Below is a small trained network, with its code and all its weights. Each question gives an input and a target symbol and asks what happens when units are switched off, that is, made to give their printed mean instead of their output.

import numpy as np


def w(rows, s, z=0):
    codes = np.array(rows[::2]) - 128.0
    scale = np.full(codes.shape[1], s)
    scale[-1] = z or s
    return codes * scale


def f(y):
    return np.maximum(y, 0)


def softmax(a):
    e = np.exp(a - a.max(-1, keepdims=True))
    return e / e.sum(-1, keepdims=True)


def log_softmax(a):
    a = a - a.max(-1, keepdims=True)
    return a - np.log(np.exp(a).sum(-1, keepdims=True))


def net(x, mask):
    ids = ['βγεθλμξπψω'.index(c) for c in x.split()]
    T = len(ids)
    res = E[ids] + P[:T]
    u = 0
    for l in range(2):
        q, k, v = (res @ M[l].T for M in (Q, K, V))
        z = softmax(np.where(np.tri(T) > 0, q @ k.T / 4**0.5, -1e9)) @ v
        res = res + np.where(mask[u], z, O[l][:, -1]) @ O[l][:, :-1]
        u += 1
        y = f(res @ A[l][:, :-1].T + A[l][:, -1])
        res = res + np.where(mask[u : u + 8], y, B[l][:, -1]) @ B[l][:, :-1]
        u += 8
    return log_softmax(res[-1] @ U[:, :-1].T + U[:, -1])


Q, K, V, O, A, B = {}, {}, {}, {}, {}, {}
E = w([
[36,201,74,109],'β',
[66,174,194,60],'γ',
[253,123,130,86],'ε',
[9,114,135,129],'θ',
[96,76,51,146],'λ',
[83,141,45,81],'μ',
[57,72,200,135],'ξ',
[187,74,213,107],'π',
[201,194,120,100],'ψ',
[155,66,94,171],'ω',
],0.0023)
P = w([
[121,132,151,153],'0',
[123,48,4,46],'1',
[142,202,98,143],'2',
[116,95,57,50],'3',
[146,205,116,152],'4',
[119,100,66,48],'5',
[178,197,104,155],'6',
[128,103,82,62],'7',
[159,198,146,156],'8',
],0.0044)
Q[0] = w([
[183,53,199,109],'L0H1',
[44,136,251,119],'L0H1',
[85,144,202,122],'L0H1',
[173,123,93,133],'L0H1',
],0.014)
K[0] = w([
[176,16,86,2],'L0H1',
[1,71,222,4],'L0H1',
[46,102,187,22],'L0H1',
[170,119,102,107],'L0H1',
],0.0085)
V[0] = w([
[113,95,97,128],'L0H1',
[233,135,244,124],'L0H1',
[164,74,81,95],'L0H1',
[115,72,166,173],'L0H1',
],0.011)
O[0] = w([
[169,101,130,116,153],'L0H1',
[1,132,13,182,9],'L0H1',
[172,119,51,85,199],'L0H1',
[132,38,142,185,26],'L0H1',
],0.0092,0.0014)
A[0] = w([
[141,237,157,182,168],'L0N1',
[172,97,153,103,2],'L0N2',
[70,109,67,204,170],'L0N3',
[30,76,125,72,153],'L0N4',
[161,40,164,220,144],'L0N5',
[4,124,217,122,141],'L0N6',
[127,86,151,95,111],'L0N7',
[166,152,135,108,22],'L0N8',
],0.012,0.0019)
B[0] = w([
[176,197,133,214,255],'L0N1',
[141,79,43,139,153],'L0N2',
[19,188,57,76,145],'L0N3',
[198,72,61,114,167],'L0N4',
[65,61,228,98,140],'L0N5',
[138,54,97,250,147],'L0N6',
[165,136,87,133,165],'L0N7',
[68,104,103,133,169],'L0N8',
],0.016,0.0025)
Q[1] = w([
[16,124,130,25],'L1H1',
[77,44,109,68],'L1H1',
[178,219,147,219],'L1H1',
[124,249,198,121],'L1H1',
],0.015)
K[1] = w([
[241,176,82,160],'L1H1',
[200,153,122,87],'L1H1',
[83,81,154,162],'L1H1',
[92,137,92,251],'L1H1',
],0.018)
V[1] = w([
[214,128,143,251],'L1H1',
[217,196,183,79],'L1H1',
[129,21,223,121],'L1H1',
[89,162,206,156],'L1H1',
],0.015)
O[1] = w([
[250,124,71,170,163],'L1H1',
[197,192,215,123,1],'L1H1',
[118,60,172,238,94],'L1H1',
[110,194,117,192,42],'L1H1',
],0.016,0.0076)
A[1] = w([
[172,185,99,130,37],'L1N1',
[86,142,204,42,105],'L1N2',
[133,200,254,177,193],'L1N3',
[153,191,182,83,249],'L1N4',
[28,166,252,190,126],'L1N5',
[195,147,200,212,157],'L1N6',
[55,234,181,112,77],'L1N7',
[172,133,224,116,225],'L1N8',
],0.0083,0.0021)
B[1] = w([
[131,193,116,99,220],'L1N1',
[184,71,143,169,255],'L1N2',
[51,65,143,95,161],'L1N3',
[72,111,154,85,214],'L1N4',
[138,252,90,169,185],'L1N5',
[121,126,249,126,236],'L1N6',
[199,84,111,141,180],'L1N7',
[85,106,138,64,175],'L1N8',
],0.015,0.0095)
U = w([
[176,89,169,220,59],'β',
[53,167,201,168,102],'γ',
[94,81,82,208,81],'ε',
[242,199,180,154,45],'θ',
[221,138,35,176,11],'λ',
[4,117,87,107,15],'μ',
[203,2,149,52,245],'ξ',
[107,232,81,23,155],'π',
[93,206,92,196,154],'ψ',
[77,126,219,39,254],'ω',
],0.002,0.0025)

Each question gives the input, a string of symbols that net reads in full, and the target symbol t.
The units are the heads (4 rows each of Q, K, V and O) and the neurons (one row each of A and B). Each row of codes is followed by its name. A weight is (code - 128) times the scale printed after its matrix; where a second scale follows, it is the last column's (O, A, B and U).
mask holds one flag per unit, layer by layer, with each layer's heads first. A switched-off unit (its flag False) gives its mean, the last column of its rows in O or B, instead of its output. The means were averaged over made-up inputs and are rounded, as every weight is.
A unit's drop is (log p(t) with every unit on - log p(t) with that unit switched off) / (log p(t) with every unit on - log p(t) with every unit switched off).
The circuit of an input: a set's keep is (log p(t) with only the set's units on - log p(t) with every unit switched off) / (log p(t) with every unit on - log p(t) with every unit switched off). Starting from the 12 units with the biggest drops (on a tie, the unit counted first), units are removed one at a time, each time the one whose removal leaves the highest keep (on an exact tie, the one counted first), for as long as the keep stays at least 0.8.
units of the circuit, in order: the units of the circuit, biggest drop first
most important unit: the unit with the biggest drop
k most important neurons: the k neurons with the biggest drops, biggest first
k most important neurons of layer l: the k neurons of layer l with the biggest drops, biggest first
drop of u: that unit's drop, to one decimal
input π γ γ μ μ, target μ: 3 most important neurons => [L0N3; L0N6; L0N5]
input γ π λ ω ω, target λ: units of the circuit, in order => [L0H1; L0N6; L1H1]
input π β ψ ω λ ψ ω, target μ: most important unit => L0H1
input π ε γ ω ψ, target μ: units of the circuit, in order => [L0H1; L0N3; L1H1; L0N5]
input ω ε ε β γ, target ψ: 4 most important neurons => [L1N5; L0N5; L0N3; L0N1]
input ξ β ψ, target ε: units of the circuit, in order => [L0N6; L0H1; L1H1; L0N5]
input β ω ψ ψ ε ω θ ψ ε, target θ: 4 most important neurons => [L0N6; L1N6; L0N1; L1N1]
input β γ π, target θ: 2 most important neurons => [L0N6; L1N6]
input π ψ γ, target μ: 3 most important neurons => [L0N3; L0N6; L0N5]
input λ λ ψ μ ψ μ π, target γ: 2 most important neurons => [L0N5; L1N6]
input ξ θ μ π ω ξ π, target ε: 2 most important neurons => [L0N6; L0N5]
input ε ψ ω ψ ε γ μ ψ π, target ξ: 2 most important neurons of layer 0 => [L0N3; L0N1]
input ω ψ ψ, target ψ: 4 most important neurons => [L0N5; L1N5; L0N3; L0N1]
input β θ β β ε β γ β π, target θ: most important unit => L0N6
input ε β ψ ε β ψ β, target ξ: 3 most important neurons => [L0N3; L1N7; L1N2]
input θ ε λ λ ψ μ γ β ε, target β: 3 most important neurons => [L0N6; L0N5; L1N6]
input ε ψ θ β λ, target ξ: 3 most important neurons => [L0N3; L1N2; L1N7]
input ψ γ ω ε γ, target π: 2 most important neurons => [L0N3; L0N1]
input ψ β ψ ω ψ, target π: 3 most important neurons of layer 0 => [L0N3; L0N1; L0N6]
input ε ψ θ ω ξ β β γ ω, target ξ: most important unit => L0H1
input λ γ θ ε ω θ γ, target γ: 2 most important neurons of layer 0 => [L0N5; L0N1]
input ψ ψ ε ξ γ ψ θ ω μ, target π: 3 most important neurons of layer 0 => [L0N3; L0N1; L0N6]
input θ λ β μ μ θ π, target β: 2 most important neurons => [L0N6; L0N5]
input ξ ψ π β γ β ω θ ε, target ε: 3 most important neurons => [L0N6; L0N5; L0N3]
input μ μ ψ, target ω: drop of L1N3 => 0.2
input β μ ε γ μ π μ, target θ: drop of L0N6 => 0.8
input ψ ψ μ, target π: drop of L0N1 => 0.2
